Below is a small trained network, with its code and all its weights. Each question gives an input and a class and asks what happens when units are switched off, that is, made to give their printed mean instead of their output.

import numpy as np


def w(rows, s, z=0):
    codes = np.array(rows[::2]) - 128.0
    scale = np.full(codes.shape[1], s)
    scale[-1] = z or s
    return codes * scale


def f(y):
    return y / 2 * (1 + np.tanh(0.7978845608 * (y + 0.044715 * y**3)))


def log_softmax(a):
    a = a - a.max(-1, keepdims=True)
    return a - np.log(np.exp(a).sum(-1, keepdims=True))


def net(x, mask):
    res = np.array(x, float).reshape(1, 7) / 4 @ E
    y = f(res @ A[0][:, :-1].T + A[0][:, -1])
    res = res + np.where(mask, y, B[0][:, -1]) @ B[0][:, :-1]
    return log_softmax(res[-1] @ U[:, :-1].T + U[:, -1])


A, B = {}, {}
E = w([
[129,136,144,133,134,129,130,119,123,132,132],'x0',
[125,133,126,126,127,125,123,128,122,123,129],'x1',
[176,163,44,127,217,182,106,100,140,126,168],'x2',
[123,126,138,115,137,136,141,123,123,125,128],'x3',
[152,170,190,74,135,165,69,253,147,159,135],'x4',
[125,133,123,119,124,125,130,128,130,122,127],'x5',
[201,130,113,65,136,67,153,124,47,205,67],'x6',
],0.019)
A[0] = w([
[99,108,159,162,121,175,109,127,149,75,162,202],'neuron 1',
[156,130,156,126,126,117,129,122,116,147,151,78],'neuron 2',
[65,90,185,126,74,78,131,141,138,145,91,246],'neuron 3',
[72,124,122,141,113,179,129,132,162,110,149,221],'neuron 4',
[159,143,106,93,158,146,112,104,132,157,144,117],'neuron 5',
[209,130,110,81,131,79,149,115,63,221,71,152],'neuron 6',
[159,163,62,121,204,177,103,104,134,136,144,162],'neuron 7',
[149,174,178,86,141,168,76,254,140,154,140,140],'neuron 8',
[78,131,132,141,128,159,118,130,137,113,144,186],'neuron 9',
[168,135,95,90,151,129,132,124,95,157,124,119],'neuron 10',
[144,155,125,117,158,147,113,132,163,131,138,84],'neuron 11',
[107,145,129,127,138,126,144,122,145,132,108,132],'neuron 12',
[95,152,108,143,159,162,112,94,160,124,140,190],'neuron 13',
[148,137,148,116,101,149,139,160,104,159,116,85],'neuron 14',
],0.015,0.014)
B[0] = w([
[90,151,143,151,106,175,135,95,179,128,166,190],'neuron 1',
[101,128,130,107,132,122,120,145,132,150,102,134],'neuron 2',
[10,130,211,151,14,126,126,105,65,116,103,212],'neuron 3',
[101,134,113,167,125,151,168,138,121,165,200,184],'neuron 4',
[171,117,135,153,177,125,153,125,187,88,95,163],'neuron 5',
[141,113,123,62,121,40,110,140,99,94,18,252],'neuron 6',
[201,120,98,134,224,130,130,117,119,162,148,202],'neuron 7',
[127,229,193,47,143,211,105,205,185,152,99,232],'neuron 8',
[130,128,129,162,112,163,116,119,148,149,173,166],'neuron 9',
[145,135,103,163,163,126,132,107,126,106,63,176],'neuron 10',
[135,139,117,98,170,115,103,160,160,121,152,149],'neuron 11',
[117,116,128,163,137,115,106,153,130,138,111,130],'neuron 12',
[140,96,73,142,126,125,136,136,98,130,191,174],'neuron 13',
[173,168,192,105,113,144,137,152,129,134,97,155],'neuron 14',
],0.013,0.042)
U = w([
[69,75,142,254,72,115,158,67,71,121,189,255],'0',
[79,173,206,149,78,210,123,165,159,167,161,110],'1',
[190,52,64,212,175,147,155,84,103,169,244,181],'2',
[190,161,119,121,198,198,118,196,190,186,230,116],'3',
[102,23,144,120,82,6,131,88,33,85,99,138],'4',
[142,155,195,58,78,101,107,217,68,142,73,27],'5',
[220,50,62,153,187,44,142,70,65,103,93,122],'6',
[232,149,130,84,208,123,114,182,166,137,63,92],'7',
],0.0092,0.0048)

Each question gives the input, the list of numbers given to net, and the class t.
The units are the neurons (one row each of A and B). Each row of codes is followed by its name. A weight is (code - 128) times the scale printed after its matrix; where a second scale follows, it is the last column's (A, B and U).
mask holds one flag per neuron, in row order. A switched-off neuron (its flag False) gives its mean, the last column of its row in B, instead of its output. The means were averaged over made-up inputs and are rounded, as every weight is.
A unit's drop is (log p(t) with every unit on - log p(t) with that unit switched off) / (log p(t) with every unit on - log p(t) with every unit switched off).
The circuit of an input: a set's keep is (log p(t) with only the set's units on - log p(t) with every unit switched off) / (log p(t) with every unit on - log p(t) with every unit switched off). Starting from the 12 units with the biggest drops (on a tie, the unit counted first), units are removed one at a time, each time the one whose removal leaves the highest keep (on an exact tie, the one counted first), for as long as the keep stays at least 0.8.
circuit, biggest first: the units of the circuit, biggest drop first
top k neurons: the k neurons with the biggest drops, biggest first
drop when u is switched off: that unit's drop, to one decimal
input [6,-4,-3,-1,-4,-2,-6], class 0: circuit, biggest first : [neuron 8]
input [-2,-4,1,-5,1,3,-1], class 3: circuit, biggest first : [neuron 3; neuron 6]
input [-5,1,3,6,-6,5,0], class 2: circuit, biggest first : [neuron 6; neuron 8]
input [-3,3,-5,0,-5,-3,0], class 0: top 2 neurons : [neuron 6; neuron 8]
input [3,-6,8,-4,0,0,-1], class 2: top 2 neurons : [neuron 8; neuron 6]
input [4,-5,5,-1,-4,0,0], class 2: circuit, biggest first : [neuron 6; neuron 8]
input [7,2,0,5,-7,-6,-4], class 0: top 2 neurons : [neuron 8; neuron 7]
input [5,-6,2,-8,-5,5,7], class 6: top 2 neurons : [neuron 8; neuron 3]
input [0,7,1,-7,-2,-5,-6], class 2: top 2 neurons : [neuron 8; neuron 3]
input [-7,3,-6,0,-8,1,-2], class 0: drop when neuron 8 is switched off : 0.4
input [-2,-7,-6,-8,-3,5,-2], class 0: drop when neuron 8 is switched off : 0.7
input [8,8,4,6,5,-3,5], class 7: drop when neuron 11 is switched off : 0.0
input [8,3,-3,-7,-1,4,-1], class 0: top 2 neurons : [neuron 8; neuron 6]
input [-5,5,-6,3,0,4,-8], class 0: circuit, biggest first : [neuron 8]
